Below is a small trained network, with its code and all its weights. Each question gives an input and a class and asks what happens when units are switched off, that is, made to give their printed mean instead of their output.

import numpy as np


def w(rows, s, z=0):
    codes = np.array(rows[::2]) - 128.0
    scale = np.full(codes.shape[1], s)
    scale[-1] = z or s
    return codes * scale


def f(y):
    return np.maximum(y, 0)


def log_softmax(a):
    a = a - a.max(-1, keepdims=True)
    return a - np.log(np.exp(a).sum(-1, keepdims=True))


def net(x, mask):
    res = np.array(x, float).reshape(1, 6) / 4 @ E
    y = f(res @ A[0][:, :-1].T + A[0][:, -1])
    res = res + np.where(mask, y, B[0][:, -1]) @ B[0][:, :-1]
    return log_softmax(res[-1] @ U[:, :-1].T + U[:, -1])


A, B = {}, {}
E = w([
[178,119,133,172,150,195,140,140,8,144,62],'x0',
[205,98,148,80,29,95,185,69,74,99,168],'x1',
[173,200,186,155,126,102,240,163,164,149,144],'x2',
[43,198,165,124,102,108,102,134,23,95,159],'x3',
[92,92,81,223,227,61,188,77,119,96,141],'x4',
[175,60,176,142,164,58,54,210,89,158,155],'x5',
],0.011)
A[0] = w([
[168,145,162,95,104,163,57,158,141,118,121,41],'N0',
[107,154,124,85,89,119,74,122,199,121,187,114],'N1',
[132,149,165,46,102,179,133,173,119,144,110,51],'N2',
[98,160,207,138,132,118,172,152,122,109,143,129],'N3',
[122,106,125,155,198,73,132,108,104,82,169,37],'N4',
[129,127,78,150,170,80,174,122,103,137,144,10],'N5',
[160,105,164,83,176,70,110,172,122,110,106,50],'N6',
[96,189,164,144,115,107,125,167,70,100,176,88],'N7',
[113,172,124,131,108,182,210,84,132,138,108,19],'N8',
[136,69,84,65,91,113,128,88,81,126,139,105],'N9',
[90,161,132,140,119,121,94,119,77,124,119,221],'N10',
[137,177,86,84,141,192,162,94,151,76,92,2],'N11',
[76,178,136,87,118,75,119,122,55,117,162,111],'N12',
[85,119,119,146,153,135,123,176,158,116,137,61],'N13',
[98,88,86,109,82,133,47,84,116,158,104,25],'N14',
[74,152,150,140,109,132,128,126,95,123,143,13],'N15',
[145,145,132,163,143,216,184,81,63,176,85,121],'N16',
[130,151,126,108,151,178,134,67,117,106,137,38],'N17',
[97,178,123,122,161,167,93,161,157,153,93,83],'N18',
[194,155,101,161,114,204,102,152,70,124,88,33],'N19',
[143,191,160,148,72,128,195,209,155,192,144,138],'N20',
[122,140,90,118,86,43,134,118,165,128,162,123],'N21',
[133,94,164,157,124,82,90,184,124,142,168,34],'N22',
[99,174,154,143,160,155,120,171,180,105,151,114],'N23',
[151,85,150,75,154,55,113,169,84,159,123,71],'N24',
[178,99,113,183,130,159,98,136,46,140,96,85],'N25',
[119,144,126,145,175,155,136,154,162,190,78,180],'N26',
[159,177,162,135,141,89,195,179,122,153,82,72],'N27',
[247,102,75,123,112,140,157,102,177,161,124,183],'N28',
[79,99,131,170,198,73,188,73,93,116,158,18],'N29',
[80,58,57,94,105,163,59,106,101,103,106,48],'N30',
[81,114,114,113,102,75,114,91,180,133,145,105],'N31',
[173,120,136,128,81,127,172,82,93,120,135,134],'N32',
[108,208,118,142,104,132,146,63,162,155,124,60],'N33',
[77,114,100,137,101,144,107,131,74,141,166,107],'N34',
[94,175,108,193,161,196,86,165,131,161,139,61],'N35',
[122,146,132,63,79,208,102,187,124,207,159,72],'N36',
[159,86,192,168,140,84,117,194,117,159,144,20],'N37',
[168,128,163,114,92,91,174,89,108,128,188,171],'N38',
[171,50,101,131,146,171,124,167,172,131,131,87],'N39',
[146,94,141,116,141,85,131,197,92,179,200,58],'N40',
[136,122,61,189,156,94,144,93,98,112,136,41],'N41',
[106,148,129,131,100,180,169,74,136,88,135,78],'N42',
[97,172,45,96,118,173,138,108,139,120,112,44],'N43',
],0.012,0.0039)
B[0] = w([
[123,189,118,130,113,158,172,76,156,100,47,210],'N0',
[208,118,182,86,181,118,140,78,172,106,150,223],'N1',
[163,194,130,212,117,171,168,66,125,91,93,216],'N2',
[157,100,108,140,135,55,119,177,117,204,117,200],'N3',
[142,170,121,176,142,153,143,85,132,95,98,210],'N4',
[153,175,106,146,104,123,164,72,121,112,83,187],'N5',
[82,162,92,93,77,144,117,118,125,93,144,187],'N6',
[146,56,98,188,90,139,146,146,178,185,108,224],'N7',
[86,122,76,98,124,158,102,131,95,113,148,210],'N8',
[85,107,209,127,125,115,160,188,36,98,98,220],'N9',
[149,73,134,151,122,129,163,143,152,190,154,213],'N10',
[85,140,56,121,85,175,118,146,143,91,168,196],'N11',
[148,56,140,166,74,128,128,143,211,163,122,233],'N12',
[97,125,192,156,139,153,150,80,109,112,114,179],'N13',
[106,181,71,150,175,42,151,153,58,163,91,222],'N14',
[148,89,125,113,70,132,120,127,174,154,104,176],'N15',
[172,161,175,49,183,126,51,100,207,174,178,243],'N16',
[80,153,102,127,124,150,108,143,153,98,158,169],'N17',
[83,84,194,149,112,155,123,133,81,83,102,203],'N18',
[175,147,171,115,154,107,114,78,194,117,159,223],'N19',
[134,182,72,103,173,46,169,162,58,176,57,239],'N20',
[174,124,174,70,209,115,69,107,149,137,132,203],'N21',
[77,177,80,68,79,196,115,93,131,102,205,201],'N22',
[99,113,182,151,176,109,93,138,96,120,141,193],'N23',
[82,134,87,105,103,150,108,115,129,95,148,208],'N24',
[150,145,178,67,148,93,61,70,202,130,183,232],'N25',
[111,75,165,142,102,107,123,153,69,146,126,215],'N26',
[128,162,110,120,192,30,100,150,89,194,156,211],'N27',
[96,56,126,182,80,93,158,146,174,177,124,242],'N28',
[171,169,135,163,117,163,155,73,116,91,69,238],'N29',
[130,149,47,145,245,1,153,197,61,185,127,254],'N30',
[145,138,176,62,163,126,115,74,207,162,159,201],'N31',
[57,59,202,137,154,141,117,157,81,83,118,219],'N32',
[117,132,58,81,96,125,101,119,115,116,177,192],'N33',
[157,94,88,136,105,92,148,139,160,174,128,191],'N34',
[89,58,197,121,135,162,134,159,90,64,146,217],'N35',
[171,148,126,140,121,160,180,59,144,73,41,242],'N36',
[91,152,52,102,65,131,77,129,127,96,145,211],'N37',
[63,101,199,154,174,133,116,153,61,102,90,232],'N38',
[120,82,117,185,72,155,129,150,174,207,114,214],'N39',
[84,137,90,90,93,167,73,118,111,112,175,205],'N40',
[184,167,117,152,114,160,179,110,154,46,63,203],'N41',
[90,131,101,114,78,168,82,127,130,148,149,199],'N42',
[86,123,87,74,62,141,106,96,103,122,150,194],'N43',
],0.008,0.014)
U = w([
[68,153,15,60,54,177,63,108,117,92,194,88],'0',
[201,201,116,146,108,168,212,68,144,65,40,99],'1',
[128,160,62,117,200,47,145,158,73,207,124,254],'2',
[193,135,220,36,183,117,63,67,218,142,194,122],'3',
[42,47,252,126,132,151,118,151,53,80,113,75],'4',
[142,1,79,182,47,139,164,142,225,237,123,117],'5',
[149,85,141,98,139,128,148,140,121,146,137,215],'6',
[183,128,117,121,119,217,172,196,149,120,202,89],'7',
],0.0085)

Each question gives the input, the list of numbers given to net, and the class t.
The units are the neurons (one row each of A and B). Each row of codes is followed by its name. A weight is (code - 128) times the scale printed after its matrix; where a second scale follows, it is the last column's (A, B and U).
mask holds one flag per neuron, in row order. A switched-off neuron (its flag False) gives its mean, the last column of its row in B, instead of its output. The means were averaged over made-up inputs and are rounded, as every weight is.
A unit's drop is (log p(t) with every unit on - log p(t) with that unit switched off) / (log p(t) with every unit on - log p(t) with every unit switched off).
The circuit of an input: a set's keep is (log p(t) with only the set's units on - log p(t) with every unit switched off) / (log p(t) with every unit on - log p(t) with every unit switched off). Starting from the 12 units with the biggest drops (on a tie, the unit counted first), units are removed one at a time, each time the one whose removal leaves the highest keep (on an exact tie, the one counted first), for as long as the keep stays at least 0.8.
units of the circuit, in order: the units of the circuit, biggest drop first
most important unit: the unit with the biggest drop
k most important neurons: the k neurons with the biggest drops, biggest first
drop of u: that unit's drop, to one decimal
input [4,-7,-1,4,6,-5], class 4: most important unit : N35
input [-8,4,-6,4,-5,8], class 0: 2 most important neurons : N22, N24
input [6,-3,-3,7,1,-5], class 5: units of the circuit, in order : N10, N12
input [2,-6,6,-5,4,6], class 0: units of the circuit, in order : N37, N22
input [6,4,-4,-6,5,5], class 3: 3 most important neurons : N25, N7, N12
input [-7,5,-1,2,-8,-2], class 1: 2 most important neurons : N36, N2
input [6,5,3,-2,-2,5], class 3: 3 most important neurons : N25, N19, N16
input [-8,-5,8,1,0,-6], class 2: 3 most important neurons : N20, N16, N25
input [-7,-6,-3,-1,7,0], class 1: 2 most important neurons : N29, N16
input [2,-1,-2,-5,-8,-8], class 0: 3 most important neurons : N11, N43, N8
input [-6,8,-6,4,1,4], class 4: 2 most important neurons : N9, N38
input [8,4,-6,4,1,-8], class 0: 2 most important neurons : N11, N43
input [3,-4,4,-3,5,-3], class 1: 3 most important neurons : N30, N41, N29
input [-4,-5,2,5,3,-2], class 4: units of the circuit, in order : N35
input [-8,-2,-6,-5,-8,1], class 1: 2 most important neurons : N36, N0
input [0,-3,6,-6,-1,1], class 2: 4 most important neurons : N20, N27, N12, N7
input [-7,-4,-1,-6,8,-7], class 1: 2 most important neurons : N29, N41
input [0,-6,-6,5,-1,-2], class 2: 4 most important neurons : N30, N14, N32, N38
input [4,-7,4,-6,4,-7], class 0: units of the circuit, in order : N11, N8
input [-6,8,7,3,-8,-2], class 1: 2 most important neurons : N2, N36
input [1,5,-2,7,3,-2], class 5: units of the circuit, in order : N12
input [7,3,-2,4,5,-1], class 3: drop of N25 : 0.3
input [0,-4,2,2,-7,-5], class 1: drop of N40 : 0.0
input [-5,-5,-7,-6,4,-7], class 0: drop of N3 : 0.2
input [7,2,-8,7,1,3], class 2: drop of N30 : 2.8
